The units come in this order, with two ends: z30 z570 z394 z899 z693 z659 z491 z12 z500 z111 z96 z321 z306 z221 z554 z616 z943 z486 z995 z893 z497 z607 z94
Steps: te is +1; vu is -1; ru is +2; pe is +3.

In the rows, zero is written as 65.

Start, symbols taken left to right, then the unit you end at.
Answer with the unit's row, about right, then its name.
[  60   57   67   62   48   73   67   67   42   80   79   90   22   60   77   36   96   79   62   43   62   41   30   71   99   87   68   45  101   71   80   73   77   76   85   44   82   84   71   82   72   72  113   65  102   87  100   79   34   58   47   80    6   81   70   66   67   68   82   59   69   68   44   62   45   20   59   78   38   84   75   44   73   75   33   50   88   84   60   45   90   66   90   62   42   63   66  105   84   29   72   39   77   73   77   62   86   67   75   71   55   71   66   73   83  111   71   63   63   73  106  107   53   89   32   81   81   53   76   55   68   80   77   75  105   67   80   58  110  101   89   28   22   47   43   94   41   71   82   61   73   66   69   46   53   56   65   43   52   94  104   78   77   30   29   64   69]
pe -> [  70   55   90   64   55   78   88   49   32   85   82   73    6   63   66   71   80   81   51   52   48   15   37   89   98   78   85   48   69   62   74   92   56   92   90   67   92   95   34   64   69   45   99   67   68   76   85   72   46   65   49   92   21   75   70   46   72   83   95   66   60   58   64   55   47   38   72   56   29   54   72   53   85   78   41   50   87   52   51   62   59   64   70   76   70   97   71  115   70   36   88   42   65   78   52   25   86   95   68   78   37   81   84   72   71  103   44   72   67   78   92  109   67  101   44   59   66   74   84   67   60   85   66   57   82   66   74   72  113   91   64   64   15   49   65   87   62   60   67   47   84   72   54   31   75   45   45   78   81   74   98   83   67   53   13   70  100] z96
[  57   71   44   59   52   67   45   89   67   70   67   93   60   65   86   17   98   67   71   48   76   80   38   47   84   85   52   55  106   80   74   44   89   63   69   35   72   69   98   94   74   91  104   72  105   83  102   77   40   59   55   56   26   82   69   87   65   48   67   55   72   71   39   64   50   30   54   89   66   93   75   43   55   60   50   58   77   95   66   51  108   60   98   49   32   33   71   75   93   33   55   50   80   71   98   92   70   38   68   63   69   57   56   71   79   94  100   56   62   63   99   69   49   64   37   91   80   45   56   54   76   75   72   85  106   72   77   54   77   88   87   25   50   56   38   83   35   78   83   74   55   45   89   66   44   75   85   23   34   99   86   61   79   26   58   68   49]
pe -> [  56   66   63   63   44   70   60   77   55   78   73   95   40   62   83   18   99   71   69   40   67   64   33   58   97   91   59   46  102   70   78   58   80   66   76   39   78   74   85   84   74   79  115   71  106   79  105   81   35   58   44   73   16   85   64   74   67   56   78   58   68   68   44   61   40   23   52   84   56   90   75   35   66   67   41   49   84   92   64   47  101   56   97   60   37   46   74   95   87   25   67   40   86   70   90   76   83   50   65   62   59   62   63   71   79  111   85   54   66   66  101   95   55   79   29   90   80   48   68   53   68   79   77   76  109   74   78   58   95   96   91   25   35   52   41   90   36   80   84   65   66   54   80   54   53   67   76   30   40   94   97   73   77   26   39   65   57] z659
[  80   53   87   63   75   72   91   40   54   63   70   36   56   71   49  111   43   65   52   72   49   37   83   89   60   46   86   76   30   50   61   90   38   76   71   90   70   80   22   42   59   38   36   59   28   57   39   54   84   65   68   77   89   48   69   37   73   87   72   76   55   58   93   56   76   96   85   38   50   33   61   83   82   68   75   74   61   31   64   84   27   68   31   89  103  107   60   67   38   90   85   72   48   69   29   24   57   96   64   72   53   81   79   64   57   51   17   74   69   75   42   68   86   75   88   42   51   86   82   74   56   63   54   43   29   56   56   77   71   57   43  105   60   70   89   49   93   51   61   50   84   86   46   46   90   56   39  112  104   43   65   73   52   99   52   62   91]
vu -> [  77   51   88   66   77   71   94   37   44   66   77   39   38   69   48  113   45   68   51   72   44   23   80   86   71   53   89   76   36   54   59   96   37   83   75   96   81   90   17   50   65   34   49   56   31   60   44   56   78   69   65   82   77   54   71   34   73   89   69   74   61   53   91   57   74   78   85   34   44   34   63   74   87   73   63   56   67   28   59   78   27   68   34   88   97  111   64   80   42   78   85   68   43   73   29   18   70  102   66   80   51   79   82   57   50   62   16   76   73   74   56   77   79   86   80   46   49   82   80   71   60   70   56   47   39   61   62   73   82   64   43   97   51   63   81   60   90   46   59   50   86   88   46   40   92   54   36  110  102   40   75   77   56   95   47   63  100] z221
[  72   73   70   70   86   64   58   58   81   54   48   39  104   72   55  102   37   54   68   83   71   86  103   66   38   43   58   88   32   59   56   66   47   58   50   83   47   45   63   48   62   56   18   66   29   53   28   51   97   69   79   51  119   47   66   60   59   67   48   73   66   61   85   70   85  112   69   55   89   51   53   90   61   59   92   82   43   46   71   82   36   72   36   75   93   71   60   32   43  107   65   89   50   57   50   64   45   65   57   64   80   62   64   60   51   21   49   72   67   63   24   32   70   47  104   44   50   76   63   74   63   47   57   55   26   60   49   71   28   35   50  101  102   84   90   43   91   57   54   69   54   75   56   83   73   72   62   89   81   38   33   53   54  105  103   66   69]
te -> [  69   70   62   68   88   57   63   62   87   49   46   45  112   68   51   92   35   56   64   88   71   90  101   59   33   38   62   86   33   58   50   57   52   53   43   82   49   49   67   45   56   56   14   63   39   47   30   44   93   73   84   53  117   49   60   62   64   65   47   71   66   60   86   74   83  111   72   55   97   53   58   89   58   60   91   78   45   45   77   82   40   64   39   67   89   70   63   30   46  106   66   89   50   52   51   68   43   69   61   59   82   65   63   63   54   14   58   69   69   62   24   25   80   46  105   52   52   75   56   70   65   44   53   56   29   56   49   67   27   36   47   99  107   89   91   41   91   59   58   74   52   71   66   91   74   73   67   87   80   39   24   53   49  100  105   60   62] z607
[  72   58   78   70   87   62   80   43   68   55   59   37   73   68   55  119   33   63   62   80   57   58   99   81   44   40   73   82   24   50   57   74   39   66   67   93   63   66   34   38   56   40   24   59   21   58   25   50   92   71   72   74  112   47   69   50   69   79   55   74   65   61   97   61   83  103   84   43   64   35   57   88   73   67   86   76   56   32   60   85   25   68   32   81  102   93   60   55   42   94   70   81   42   69   37   40   48   89   53   66   63   74   75   57   55   31   32   76   66   64   36   52   85   61   97   38   52   80   75   73   56   55   55   49   26   59   49   81   52   38   44  109   84   76   93   48  102   52   52   63   75   85   48   68   83   60   42  107  101   37   49   61   49  105   76   62   84]
te -> [  79   63   78   73   89   59   81   47   65   55   58   32   86   72   46  109   31   55   61   85   64   63  100   75   46   44   72   86   29   51   53   74   45   68   59   85   58   58   47   48   60   47   19   59   25   50   22   50   93   71   80   67  115   42   61   53   68   76   55   72   64   64   94   66   86  105   82   42   75   39   57   88   69   67   85   77   55   34   68   82   35   63   35   79  101   89   61   48   45  100   71   86   44   61   37   42   48   83   57   68   66   73   67   60   50   26   29   68   68   60   30   47   80   59   99   42   48   79   68   73   61   51   54   48   20   54   52   74   40   39   41  104   91   76   92   46   95   54   53   65   68   80   47   69   79   63   48  106   93   31   40   60   55  102   88   69   76] z486
[  76   59   88   68   86   70   84   40   60   58   61   35   63   73   43  110   37   63   62   81   56   44   95   78   48   48   80   86   28   49   54   85   38   70   65   98   56   72   32   47   62   42   29   59   19   59   28   55   90   70   70   75  100   42   66   42   65   82   66   72   56   58   94   62   81  104   79   39   59   35   59   81   78   63   78   78   60   29   64   87   21   63   29   83  105   99   59   58   43   93   71   78   50   65   31   35   57   88   55   72   59   69   78   57   50   38   18   76   73   74   40   61   86   69   96   38   55   85   77   72   59   57   57   43   26   55   57   75   55   47   41  111   71   73   90   46   98   49   52   53   70   82   46   57   90   52   39  110  102   38   54   69   58  100   69   60   89]
te -> [  76   64   84   71   84   61   82   44   62   61   61   33   71   70   45  107   35   59   56   84   52   52   98   80   47   40   77   81   24   52   50   77   43   65   59   92   63   65   27   44   54   41   22   65   28   49   27   49   95   68   74   67  117   49   66   46   65   82   64   70   61   62   90   61   83  109   80   44   72   35   56   86   75   63   85   73   59   36   64   83   24   71   35   78  104   89   59   44   37  101   74   80   45   61   33   42   51   90   61   64   66   72   76   57   45   35   35   77   67   71   33   52   82   68  100   38   53   85   71   72   59   60   51   51   29   59   58   76   48   39   41  107   83   81   96   44   97   54   51   59   73   78   53   63   85   63   42  104   97   33   50   67   50  108   76   64   85] z943
[  76   55   95   62   77   75   94   39   47   70   75   43   41   70   52  111   49   73   55   76   50   32   80   91   74   54   88   75   34   52   58   92   40   83   76   92   76   87   19   44   66   30   49   58   29   63   40   60   79   70   64   87   84   45   66   31   72   94   73   66   57   56   89   59   72   82   86   34   44   34   64   76   93   67   70   67   63   31   58   80   27   64   37   82   98  107   64   75   45   79   83   65   47   70   28   16   65   97   64   78   47   79   81   60   64   55   15   73   72   79   49   81   84   84   76   41   55   87   80   76   59   71   64   36   36   61   61   81   80   63   46   98   53   60   86   61   86   49   56   50   85   87   42   40   90   50   34  111  104   44   78   78   58   91   48   62   98]
pe -> [  76   66   80   72   89   67   81   43   67   60   59   33   73   70   54  112   35   59   54   88   57   49   96   77   44   41   74   85   22   55   49   78   42   68   62   94   63   66   40   41   55   44   24   57   21   53   28   53   92   69   73   69  116   44   69   50   70   80   55   72   60   59   87   66   81  107   83   38   72   37   56   89   72   65   82   70   55   34   66   83   23   73   26   83   99   96   58   51   45   98   72   86   47   66   31   40   52   91   62   64   64   72   72   59   47   27   32   73   69   68   29   47   79   61   94   35   54   82   70   75   58   54   50   47   26   61   53   72   48   45   34  110   84   72   89   45   93   49   46   56   71   81   53   62   86   61   42  109   98   34   45   67   54  106   73   71   83] z943
[  82   53   91   66   81   66   90   39   54   64   67   35   55   68   51  116   45   62   54   75   52   36   85   88   58   50   82   76   28   52   53   89   40   77   71   96   68   79   23   42   61   31   37   61   24   66   34   55   82   72   67   86   90   46   69   40   75   87   71   68   57   53   87   58   79   95   77   40   59   36   60   84   83   68   76   69   66   30   63   82   21   66   37   90  103  108   63   74   45   86   80   71   42   66   25   23   60   99   62   80   52   80   75   60   53   47   26   76   70   71   41   73   88   78   87   36   52   84   75   74   51   67   56   41   36   60   56   81   68   57   34  105   61   72   92   53   88   44   55   55   80   88   46   47   91   53   41  116  107   34   64   74   53   98   56   68   89]
pe ru -> [  67   65   75   65   86   63   64   55   82   55   43   41  100   65   50  100   30   56   70   87   62   75   99   74   40   42   63   84   23   52   58   62   52   60   54   88   49   53   52   46   58   52   15   66   29   49   27   51   95   67   86   57  120   41   60   56   65   64   57   68   61   60   86   67   87  111   67   50   83   37   59   92   62   59   87   78   47   40   70   83   41   63   37   75   96   74   64   31   50  103   65   87   50   56   41   60   44   70   58   60   77   67   64   64   50   21   46   72   69   66   26   29   77   49  102   41   52   85   69   73   62   44   52   54   26   54   49   71   33   32   47  109  103   79   92   41   95   53   50   66   60   78   57   81   78   71   58   92   88   35   34   60   55   95   94   64   67] z893
[  53   72   45   64   50   63   43   93   76   71   67   99   74   68   85   19   94   63   76   51   80   93   41   47   80   86   47   56  103   73   73   43   95   59   64   34   59   58  101   86   73   91   98   74  109   80   98   77   37   57   57   53   34   87   57  100   61   45   66   58   74   80   40   67   53   31   41   97   74   98   71   49   47   67   52   62   77   95   74   48  107   65   99   46   33   27   74   66   89   43   53   56   86   69   99  101   72   37   70   58   75   52   56   74   77   88  108   57   68   61   93   68   44   61   38   95   80   46   53   60   73   71   76   82  101   73   76   49   67   79   90   26   60   61   42   81   39   87   80   75   43   45   88   76   44   76   90   22   31   92   71   58   75   29   71   65   41]
pe te pe -> [  57   64   64   55   39   72   62   70   43   83   84   90   23   58   80   38  101   79   58   39   59   42   30   68   96   92   68   44   98   74   79   76   81   80   84   48   85   80   72   80   74   76  120   63   94   83  100   80   38   59   45   79   11   81   72   70   68   66   88   65   71   64   45   56   43   20   62   80   38   81   80   41   73   71   40   48   83   81   59   46   89   65   92   63   40   63   66  110   82   26   66   36   78   74   84   63   85   68   71   69   52   70   61   73   74  114   75   60   58   69  104  107   56   91   32   83   80   62   70   55   75   85   76   73  104   72   81   64  105   97   85   31   21   49   44   85   40   78   76   58   69   59   72   47   57   60   65   38   46   94  107   80   74   33   26   64   70] z12
[  63   52   73   58   44   75   72   66   37   86   87   81   14   61   74   47   95   74   61   43   54   37   28   72  101   88   74   51   92   65   73   80   75   83   84   53   92   89   59   84   73   69  118   65   93   80   96   74   36   61   44   82    9   79   73   63   71   76   89   60   60   65   49   57   43   19   62   70   35   78   76   41   83   75   36   48   87   74   58   52   80   65   86   70   44   69   68  107   79   30   75   39   74   75   67   52   92   74   68   73   48   72   72   73   75  114   71   62   58   69  102  113   56   91   33   77   85   64   74   61   68   82   77   62   95   76   80   64  112  100   83   38   19   47   47   89   44   70   75   58   77   63   67   38   66   61   60   53   59   92  106   78   74   33   22   68   72]
ru -> [  77   51   85   61   53   75   87   49   26   85   87   70    3   64   67   74   84   77   50   48   46   21   42   88   98   80   85   50   69   60   72   99   56   88   90   73   91   94   35   62   70   44   98   63   68   75   80   78   45   60   47   92   27   68   74   44   67   82   93   61   58   56   66   55   48   35   77   55   25   57   71   54   91   76   46   45   82   55   55   60   57   63   61   84   63   93   64  107   64   35   82   40   69   79   48   28   84   92   71   74   39   84   80   68   74  103   38   68   66   74   87  116   69  102   40   61   75   68   75   66   60   85   80   55   76   72   70   69  117   95   65   55   16   51   62   81   58   62   68   46   84   83   54   25   78   46   42   80   80   74  111   83   70   54   12   69   92] z96
[  52   68   47   60   45   69   48   94   68   67   69   98   61   63   83   13   96   73   78   49   75   81   35   46   84   89   54   51  103   85   79   50   85   59   68   40   69   63  100   88   69   98  108   78  109   80  103   81   45   59   54   57   28   84   66   84   63   48   70   64   75   68   38   65   49   29   47   92   65   88   76   43   54   68   50   59   71  100   70   48  103   61  101   49   32   35   76   75   91   39   60   48   86   75   99  102   76   43   72   61   69   59   57   75   81   91  107   61   61   62   96   76   44   60   38   90   78   41   61   51   79   79   76   84  109   74   78   54   74   86   93   16   53   57   41   84   38   81   80   74   55   51   80   64   47   77   86   24   30   95   79   64   81   26   59   60   47]
ru vu te te -> [  56   66   58   58   40   68   62   84   48   79   78   96   39   63   81   27   98   72   69   42   68   57   30   56   96   93   60   48  102   76   79   58   81   76   76   40   76   72   81   84   76   80  113   65  104   79  105   83   36   60   52   66   15   84   66   77   63   57   83   58   70   68   42   60   42   22   56   84   48   91   77   42   58   74   47   49   81   91   62   47   99   63  104   56   34   50   71   94   84   22   76   44   82   79   93   81   86   53   72   65   60   59   58   73   80  109   90   58   63   65  102   93   53   80   32   91   81   52   66   56   69   81   80   80  106   76   78   57   98   90   88   25   30   48   41   89   33   80   80   66   63   52   73   59   52   67   87   29   40   94   95   69   74   23   41   65   55] z659
[  80   48   93   69   67   75   98   34   35   73   79   48   17   64   51  104   56   73   51   62   45   19   65   93   81   61   91   58   43   49   57   97   40   91   82   85   88   88   18   42   64   34   64   60   41   62   55   68   71   65   59   96   61   56   71   36   70   91   83   72   56   56   81   56   59   67   80   40   35   40   67   71   84   74   58   62   72   34   47   70   35   61   41   89   92  111   61   91   49   65   92   60   52   81   28   14   73  105   66   78   42   81   81   62   65   74   14   69   67   78   65   97   80   98   66   45   54   78   86   69   58   80   67   47   48   67   60   77  100   73   46   86   30   58   79   65   80   52   60   47   88   86   46   35   92   43   36  100   96   55   92   84   52   83   33   70  101]
pe te pe -> [  75   70   72   65   88   64   68   56   82   47   52   31  101   66   48  100   31   57   71   88   68   76  105   67   38   39   64   86   28   61   53   62   46   59   50   88   49   54   52   45   57   55   17   64   33   48   30   45   97   75   84   56  122   46   62   59   62   74   46   71   62   64   89   68   90  109   75   54   80   41   56   90   58   61   87   79   48   41   68   83   35   66   34   78   96   76   61   36   46  101   63   87   51   57   49   58   39   80   58   62   77   62   68   61   50   21   45   64   73   64   31   36   78   48   97   46   53   80   58   75   60   49   54   52   23   57   55   67   32   35   44  101   99   80   91   38   93   59   50   67   59   79   56   83   79   68   56   97   82   34   36   54   56  107   98   62   71] z893
[  71   71   68   67   89   61   65   63   86   52   50   37  103   62   52  103   33   55   68   91   67   79  106   71   36   42   61   87   31   60   52   65   53   55   49   86   43   46   59   45   56   56   14   67   35   51   28   49   95   69   88   59  116   49   65   57   64   69   46   71   61   65   81   68   86  110   73   50   88   47   50   88   61   60   85   80   48   50   80   88   39   67   35   76   87   70   60   29   46  102   65   86   47   60   49   59   47   68   59   65   75   70   65   58   50   24   49   72   68   61   24   34   81   49  101   45   56   77   67   75   59   43   55   56   27   50   55   76   31   33   48  102  105   81   87   43   89   58   55   73   56   73   54   84   77   64   57   91   85   38   33   58   52  103  103   60   63]
ru vu -> [  71   68   63   69   90   61   65   59   91   54   41   40  106   69   54   90   41   56   71   85   73   87  100   66   33   42   62   82   31   59   57   57   54   52   48   81   45   50   61   54   59   57   15   64   31   49   26   47   98   73   85   50  121   45   58   66   60   64   42   68   63   60   83   68   89  114   71   58   91   48   55   92   53   59   93   79   39   47   68   77   43   63   38   70   89   64   62   28   42  110   60   91   50   52   57   68   48   63   59   59   76   63   58   55   48   20   58   71   63   62   24   29   76   44   99   48   54   72   58   72   66   45   53   60   34   59   54   68   24   36   52  105  101   84   86   33   93   54   55   70   60   75   63   86   67   73   59   89   78   39   28   55   52  106  103   66   65] z607
[  68   59   80   63   47   78   80   53   37   82   88   77    9   58   67   60   88   75   58   51   55   27   34   80  102   89   80   46   85   67   79   81   55   81   88   59   84   95   45   73   74   55  105   64   74   77   91   71   42   69   48   92   17   73   76   54   72   78   88   64   62   60   53   57   43   29   67   58   31   68   73   50   78   75   42   49   86   65   53   59   72   67   76   69   52   87   76  111   76   27   85   36   71   79   64   37   88   77   73   75   43   79   72   67   75  109   55   59   61   76   97  109   66  100   39   71   71   62   83   61   64   89   79   59   91   69   75   65  115  100   73   49   19   45   51   86   50   67   79   49   80   66   62   31   66   50   51   69   65   80  111   84   74   41   19   66   86]
te te vu -> [  75   49   88   67   51   77   91   43   33   78   85   76    3   62   65   77   82   81   56   49   44   18   40   89   98   73   84   50   74   59   70   95   55   86   86   70   90   94   32   66   70   48  101   61   66   78   84   73   49   60   47   88   21   69   73   45   68   87   87   64   55   57   64   57   51   36   67   50   34   55   72   54   94   73   44   51   87   54   50   59   60   63   69   80   71  100   63  110   64   41   86   44   66   79   48   22   89   95   70   78   37   80   75   70   76  107   38   64   63   74   95  114   69  100   45   60   67   77   86   65   65   88   76   57   75   73   73   76  111   95   65   58   12   53   59   80   55   63   67   48   86   79   48   32   79   52   46   79   80   75  107   84   63   54   19   69   91] z96
[  55   69   50   56   45   70   52   85   59   76   76   98   46   63   80   22   97   76   67   45   68   64   27   58   95   90   59   43  106   73   79   56   81   66   69   36   74   69   86   90   71   88  114   71  110   77   99   83   31   59   54   59   17   83   64   80   70   55   72   62   69   72   43   66   42   23   51   87   52   88   75   47   61   65   44   57   77   97   61   52  102   66  101   49   28   43   69   88   91   32   66   46   89   75   94   85   83   54   66   62   63   61   60   75   79  107   98   56   61   62  102   91   50   73   33   91   81   51   67   54   75   81   82   81  106   76   80   58   87   91   93   25   42   54   44   92   35   77   82   67   59   53   79   59   45   69   79   28   40  101   84   68   84   22   46   70   52]
te vu ru -> [  59   59   64   61   45   65   64   75   53   75   79   95   30   63   81   23   99   75   64   43   67   51   34   60   96   92   59   48  106   73   75   65   76   72   79   43   85   76   78   86   75   79  114   69  102   80  103   82   34   64   48   78   13   86   65   67   64   66   82   62   65   66   44   67   44   16   58   71   45   86   74   45   67   69   39   54   87   80   57   48   97   60   95   54   37   58   73   96   91   18   64   38   81   74   86   76   84   61   75   69   59   63   67   68   83  109   84   65   58   70  110   96   46   81   30   87   77   49   65   64   70   80   79   75  106   75   77   58   97   95   91   29   29   52   39   84   44   81   82   62   68   58   78   51   56   57   71   40   44   99  100   76   75   28   32   68   57] z491
[  74   65   84   71   85   66   82   43   66   63   58   32   78   68   49  118   30   63   58   82   56   52   97   80   44   40   77   79   27   54   55   79   37   71   58   96   58   62   40   44   55   38   25   63   22   52   35   52   95   68   76   67  105   37   67   48   70   80   58   75   61   60   91   68   84  107   85   40   67   36   60   91   74   66   81   71   53   36   62   83   28   69   37   85  103  100   58   45   42  103   74   80   41   64   31   41   53   89   58   66   68   77   72   59   53   37   30   75   73   69   38   47   81   69   95   40   51   86   71   69   59   53   51   46   21   54   51   79   45   46   34  107   80   74   93   46   96   49   55   57   72   78   47   67   85   62   50  101   94   35   53   66   54  107   83   67   85]
vu te -> [  79   64   82   67   88   67   80   46   65   61   57   37   79   70   49  112   33   67   60   85   56   58   99   81   43   36   78   80   27   56   52   80   41   69   61  101   68   65   30   46   54   39   26   65   22   49   27   55   92   70   76   65  109   44   66   43   66   79   57   72   61   60   91   65   79  105   77   44   61   35   53   83   74   67   83   71   55   36   70   85   27   69   32   81   98   94   63   52   39   93   75   82   48   64   36   40   52   83   63   70   64   69   73   63   50   34   30   70   68   70   32   51   78   67   98   38   51   81   71   72   59   54   55   49   19   58   48   76   53   43   40  108   83   78   91   45   99   46   48   58   82   82   48   68   85   60   46  108   95   39   47   65   50  107   78   66   81] z943
[  73   66   64   71   87   58   73   56   85   49   56   37  102   68   55   96   38   52   65   90   70   81  103   66   37   40   69   82   27   57   56   61   52   58   49   89   55   49   54   48   59   59   14   64   33   46   28   46   98   73   89   58  118   52   61   56   66   65   53   67   68   65   89   68   90  116   75   50   88   45   54   87   56   61   94   79   44   42   70   80   39   70   38   68   90   69   57   36   45  106   57   93   49   54   48   64   46   64   60   60   79   66   67   59   51   25   48   71   72   60   30   33   79   41   98   45   55   77   59   72   63   43   50   51   29   59   56   73   27   32   50  104  107   85   89   40   94   55   47   68   57   73   56   85   74   70   63   89   83   36   33   56   56   96   96   64   67]
te te -> [  62   75   63   69   90   60   55   67   88   51   46   39  117   73   52   84   36   59   75   85   72   90  103   59   30   45   60   81   29   61   53   56   56   52   47   84   44   45   68   51   59   60   17   63   45   53   34   47   98   70   85   46  118   46   64   65   65   67   49   66   68   65   82   72   91  106   69   58   94   53   54   89   56   57   92   78   43   50   74   85   42   67   43   66   87   59   62   30   47  110   57   93   52   62   55   74   43   57   58   58   80   65   66   54   49   17   59   72   67   56   22   27   71   42  100   49   54   75   53   68   60   40   56   61   30   54   47   70   21   38   45   96  109   80   82   45   90   58   48   69   62   70   67   94   70   79   71   83   77   40   25   49   56   99  104   63   57] z94
[  62   59   62   61   42   70   69   75   47   78   77   90   33   69   81   30   98   73   66   44   63   53   32   61   93   91   67   46  100   74   77   68   79   80   80   43   85   75   79   86   76   78  116   69  102   81  102   80   35   60   46   73   11   85   69   74   67   66   83   65   70   66   44   59   41   19   60   81   46   85   74   47   66   70   41   48   85   85   57   49  100   62   95   56   41   55   65  100   89   26   70   37   80   74   77   76   81   61   70   67   59   63   66   72   80  114   86   60   65   72  101   99   52   78   27   84   80   53   71   58   69   82   79   81  101   79   77   61  101   97   85   23   36   50   45   93   37   75   78   64   70   60   74   48   53   59   75   36   48   99   96   71   79   25   32   63   59]
vu -> [  55   62   57   65   40   75   54   80   54   76   75  100   38   66   86   29   99   77   67   43   68   55   27   59   92   95   69   47  102   77   81   56   86   73   78   43   79   73   84   88   74   85  119   63  103   79  104   81   35   59   51   70   15   87   65   83   70   60   77   61   71   70   39   61   50   23   54   84   52   87   73   41   65   73   44   55   86   87   59   48  100   63   98   52   37   51   74   95   88   28   67   46   84   74   88   78   86   55   73   66   57   63   65   71   74  109   90   53   62   69  100   93   48   76   30   88   78   51   62   58   72   77   81   82  107   75   80   60   93   95   89   26   36   50   36   89   33   77   76   65   60   54   78   57   54   65   78   29   39   92   91   75   80   25   37   64   56] z659
